Below is a small trained network, with its code and all its weights. Each question gives an input and a target symbol and asks what happens when units are switched off, that is, made to give their printed mean instead of their output.

import numpy as np


def w(rows, s, z=0):
    codes = np.array(rows[::2]) - 128.0
    scale = np.full(codes.shape[1], s)
    scale[-1] = z or s
    return codes * scale


def f(y):
    return y / 2 * (1 + np.tanh(0.7978845608 * (y + 0.044715 * y**3)))


def softmax(a):
    e = np.exp(a - a.max(-1, keepdims=True))
    return e / e.sum(-1, keepdims=True)


def log_softmax(a):
    a = a - a.max(-1, keepdims=True)
    return a - np.log(np.exp(a).sum(-1, keepdims=True))


def net(x, mask):
    ids = ['ΔΛΞΣΩαβγπ'.index(c) for c in x.split()]
    T = len(ids)
    res = E[ids] + P[:T]
    u = 0
    for l in range(2):
        r = res
        for j in range(2):
            rows = slice(4 * j, 4 * j + 4)
            q, k, v = (r @ M[l][rows].T for M in (Q, K, V))
            z = softmax(np.where(np.tri(T) > 0, q @ k.T / 4**0.5, -1e9)) @ v
            o = O[l][rows]
            res = res + np.where(mask[u + j], z, o[:, -1]) @ o[:, :-1]
        u += 2
        y = f(res @ A[l][:, :-1].T + A[l][:, -1])
        res = res + np.where(mask[u : u + 12], y, B[l][:, -1]) @ B[l][:, :-1]
        u += 12
    return log_softmax(res[-1] @ U[:, :-1].T + U[:, -1])


Q, K, V, O, A, B = {}, {}, {}, {}, {}, {}
E = w([
[51,135,131,129,194,193],'Δ',
[126,193,106,90,98,175],'Λ',
[134,118,105,125,77,99],'Ξ',
[185,134,78,192,156,199],'Σ',
[185,131,83,143,205,233],'Ω',
[103,227,97,160,160,111],'α',
[223,138,70,99,194,102],'β',
[249,109,116,100,114,147],'γ',
[152,59,169,49,60,200],'π',
],0.016)
P = w([
[168,84,255,73,147,101],'0',
[73,63,81,32,112,122],'1',
[76,70,50,30,118,139],'2',
[79,82,46,40,113,157],'3',
[83,81,38,49,90,166],'4',
[87,88,34,71,89,168],'5',
[93,82,35,84,85,174],'6',
[89,79,42,80,60,175],'7',
[100,72,40,112,72,174],'8',
[110,77,49,134,49,172],'9',
[108,84,52,160,42,179],'10',
[108,68,65,179,39,191],'11',
[105,61,65,152,30,178],'12',
],0.0063)
Q[0] = w([
[129,92,49,112,93,135],'0.h1',
[125,155,141,128,131,106],'0.h1',
[71,125,70,122,98,124],'0.h1',
[139,88,154,180,167,123],'0.h1',
[58,18,201,82,14,27],'0.h2',
[142,174,92,62,168,249],'0.h2',
[70,79,253,184,143,64],'0.h2',
[89,93,134,97,51,30],'0.h2',
],0.012)
K[0] = w([
[141,154,214,165,128,138],'0.h1',
[125,106,85,116,138,160],'0.h1',
[167,134,150,130,132,155],'0.h1',
[104,158,145,81,106,146],'0.h1',
[57,80,29,113,52,155],'0.h2',
[142,155,245,117,127,148],'0.h2',
[103,80,4,61,165,144],'0.h2',
[63,106,51,108,22,101],'0.h2',
],0.014)
V[0] = w([
[150,114,97,36,66,31],'0.h1',
[45,204,47,100,26,169],'0.h1',
[159,167,16,194,169,207],'0.h1',
[114,138,91,16,118,173],'0.h1',
[136,125,38,167,139,234],'0.h2',
[95,86,53,28,254,148],'0.h2',
[243,119,199,143,253,121],'0.h2',
[158,242,131,148,94,155],'0.h2',
],0.0069)
O[0] = w([
[76,216,154,49,110,101,108],'0.h1',
[126,149,229,175,4,44,142],'0.h1',
[111,24,166,229,187,83,222],'0.h1',
[133,144,212,58,168,55,254],'0.h1',
[118,12,177,169,164,75,140],'0.h2',
[66,77,153,2,83,85,186],'0.h2',
[71,41,57,123,39,81,220],'0.h2',
[142,134,155,207,67,81,121],'0.h2',
],0.0071,0.0043)
A[0] = w([
[27,129,92,172,107,186,109],'0.n1',
[131,159,169,198,171,128,174],'0.n2',
[195,100,124,93,55,126,37],'0.n3',
[121,188,163,153,124,125,231],'0.n4',
[42,213,105,176,230,8,61],'0.n5',
[245,214,113,179,111,182,119],'0.n6',
[191,155,115,111,182,2,67],'0.n7',
[62,80,201,108,125,140,15],'0.n8',
[121,110,50,204,117,150,2],'0.n9',
[43,241,248,179,186,161,78],'0.n10',
[246,116,130,118,68,122,125],'0.n11',
[191,144,237,167,144,167,109],'0.n12',
],0.0089,0.0086)
B[0] = w([
[187,119,95,90,148,79,231],'0.n1',
[130,141,23,106,114,122,169],'0.n2',
[127,180,168,152,219,109,148],'0.n3',
[114,84,85,24,129,63,252],'0.n4',
[85,72,255,114,194,187,157],'0.n5',
[46,64,163,143,138,58,203],'0.n6',
[124,153,63,154,48,170,153],'0.n7',
[168,181,115,168,106,154,147],'0.n8',
[100,153,111,18,112,168,133],'0.n9',
[120,146,130,119,78,27,159],'0.n10',
[150,165,109,50,164,93,229],'0.n11',
[134,105,175,83,52,188,147],'0.n12',
],0.0082,0.0034)
Q[1] = w([
[208,152,168,89,202,73],'1.h1',
[75,253,149,214,208,200],'1.h1',
[174,158,165,158,55,135],'1.h1',
[142,91,145,196,163,139],'1.h1',
[144,61,51,102,153,96],'1.h2',
[169,130,109,116,95,153],'1.h2',
[120,24,173,130,93,176],'1.h2',
[62,106,89,70,122,107],'1.h2',
],0.0078)
K[1] = w([
[222,86,119,23,199,143],'1.h1',
[84,153,149,124,153,254],'1.h1',
[129,167,197,92,110,130],'1.h1',
[121,82,187,159,37,174],'1.h1',
[126,115,253,129,79,88],'1.h2',
[89,75,164,134,138,90],'1.h2',
[110,230,143,135,57,99],'1.h2',
[208,72,174,176,58,114],'1.h2',
],0.0082)
V[1] = w([
[188,229,112,149,117,124],'1.h1',
[189,90,74,195,131,43],'1.h1',
[110,167,126,179,193,32],'1.h1',
[254,67,153,130,35,86],'1.h1',
[34,171,98,138,78,181],'1.h2',
[214,181,165,98,133,15],'1.h2',
[92,163,45,160,165,58],'1.h2',
[67,114,215,124,215,102],'1.h2',
],0.0099)
O[1] = w([
[146,42,66,127,174,179,2],'1.h1',
[54,166,89,76,129,183,185],'1.h1',
[8,61,98,38,205,120,92],'1.h1',
[65,239,81,144,186,234,179],'1.h1',
[125,2,68,58,76,82,60],'1.h2',
[242,158,178,166,183,43,172],'1.h2',
[51,171,35,168,158,22,117],'1.h2',
[74,94,236,138,196,113,139],'1.h2',
],0.0073,0.0074)
A[1] = w([
[137,80,209,79,105,217,42],'1.n1',
[82,186,135,254,145,109,80],'1.n2',
[143,135,81,185,37,93,89],'1.n3',
[48,6,144,218,57,143,69],'1.n4',
[146,60,198,220,72,130,137],'1.n5',
[109,75,109,85,33,106,59],'1.n6',
[187,126,109,224,140,31,130],'1.n7',
[159,222,157,83,176,140,53],'1.n8',
[41,187,124,175,132,181,112],'1.n9',
[76,111,110,83,178,87,44],'1.n10',
[237,83,75,159,232,121,11],'1.n11',
[125,48,67,46,147,129,87],'1.n12',
],0.0069,0.012)
B[1] = w([
[136,98,96,143,119,48,173],'1.n1',
[136,114,66,118,144,113,150],'1.n2',
[131,133,146,166,185,138,132],'1.n3',
[255,106,138,127,117,74,148],'1.n4',
[86,132,127,98,150,176,162],'1.n5',
[154,141,181,173,121,104,139],'1.n6',
[108,132,103,182,81,145,229],'1.n7',
[26,100,91,161,87,151,187],'1.n8',
[152,90,172,183,121,75,253],'1.n9',
[77,153,155,166,89,209,146],'1.n10',
[75,109,93,82,180,171,153],'1.n11',
[56,63,164,108,105,137,151],'1.n12',
],0.009,0.0057)
U = w([
[118,196,102,70,1,95,22],'Δ',
[132,114,39,117,100,169,148],'Λ',
[98,76,132,105,135,58,118],'Ξ',
[69,161,196,152,70,100,3],'Σ',
[153,234,143,125,172,123,181],'Ω',
[178,25,118,177,157,154,161],'α',
[62,145,65,40,170,143,141],'β',
[111,130,215,43,101,225,171],'γ',
[120,46,98,223,107,181,197],'π',
],0.0065,0.0054)

Each question gives the input, a string of symbols that net reads in full, and the target symbol t.
The units are the heads (4 rows each of Q, K, V and O) and the neurons (one row each of A and B). Each row of codes is followed by its name. A weight is (code - 128) times the scale printed after its matrix; where a second scale follows, it is the last column's (O, A, B and U).
mask holds one flag per unit, layer by layer, with each layer's heads first. A switched-off unit (its flag False) gives its mean, the last column of its rows in O or B, instead of its output. The means were averaged over made-up inputs and are rounded, as every weight is.
A unit's drop is (log p(t) with every unit on - log p(t) with that unit switched off) / (log p(t) with every unit on - log p(t) with every unit switched off).
The circuit of an input: a set's keep is (log p(t) with only the set's units on - log p(t) with every unit switched off) / (log p(t) with every unit on - log p(t) with every unit switched off). Starting from the 12 units with the biggest drops (on a tie, the unit counted first), units are removed one at a time, each time the one whose removal leaves the highest keep (on an exact tie, the one counted first), for as long as the keep stays at least 0.8.
circuit, biggest first: the units of the circuit, biggest drop first
top k neurons: the k neurons with the biggest drops, biggest first
top k neurons in layer l: the k neurons of layer l with the biggest drops, biggest first
input Λ π β Λ β γ Ξ Λ π β Ω π β, target γ: circuit, biggest first -> [1.h2 0.h2 0.n12]
input Λ Δ Δ γ α Λ Λ Δ Λ π Λ, target γ: circuit, biggest first -> [0.n4 1.h2 0.n12 0.h2]
input γ Ω β Δ Ω, target Λ: circuit, biggest first -> [0.h2 0.h1 1.h2]
input γ Ξ Ξ β Λ Σ Ξ Λ Ω Λ, target Λ: circuit, biggest first -> [0.h1 0.h2 1.h2]
input Σ Ω β α γ Ω Σ π Λ, target π: circuit, biggest first -> [0.h1]
input β Λ Ξ γ, target Δ: circuit, biggest first -> [0.h2 0.h1]
input Σ Δ Σ Δ Ω, target π: top 2 neurons -> [1.n9 0.n4]
input Δ Λ Ξ γ Ω π β γ π π Δ Δ, target γ: circuit, biggest first -> [0.h2 1.h2]
input Λ β Λ Σ Δ β Δ β Σ, target Ω: top 3 neurons in layer 0 -> [0.n4 0.n10 0.n12]
input γ Ξ α Ξ Ω Δ Δ β, target Λ: circuit, biggest first -> [0.h1 0.h2 1.h2]
input Λ α γ α Ω Λ Σ Σ α Λ γ Ω Ω, target Ω: top 2 neurons -> [0.n5 0.n4]
input β Λ Λ, target Δ: circuit, biggest first -> [0.h2 1.h1 0.h1]
input Ω Δ β π Λ α π Λ Σ Δ α, target Σ: circuit, biggest first -> [1.h1 0.h2 1.n9 0.n5]
input Λ Δ Ω Δ Ξ Ω α Ξ Δ α Σ Ξ, target Ω: circuit, biggest first -> [0.h2]
input Λ π Λ γ γ π π α Σ Λ γ π Ω, target Ω: circuit, biggest first -> [0.h1 0.h2]
input Ω Δ Λ α Ξ Ξ γ Ξ π Δ π Ξ, target γ: circuit, biggest first -> [1.h2 0.n12 0.h2 0.n4]
input Ξ α α Ξ Λ, target Ξ: top 2 neurons in layer 0 -> [0.n5 0.n6]
input Ξ α Ξ Ξ Λ Δ γ α Δ γ Ω Λ Ω, target Ξ: top 2 neurons in layer 0 -> [0.n6 0.n10]
input β Σ Λ β Ξ π γ, target γ: top 2 neurons -> [0.n3 0.n11]
input π γ Ω Λ β β Ω Λ π, target α: top neuron in layer 1 -> [1.n1]
input α α Λ α π Ξ β Λ Δ Ω Λ Λ γ, target β: top 3 neurons -> [0.n11 0.n3 1.n8]
input Ω Ξ Λ π Δ β Λ α Δ Λ, target Σ: top 2 neurons -> [1.n9 1.n6]
input Δ π Λ Λ Ω α γ β Λ Δ β, target β: top 2 neurons in layer 0 -> [0.n11 0.n3]
input Ξ Ξ Δ Ξ π Ξ Λ Ξ Λ, target Ξ: top 2 neurons in layer 0 -> [0.n6 0.n1]
input Σ Ω β, target Λ: top 3 neurons in layer 0 -> [0.n7 0.n6 0.n9]
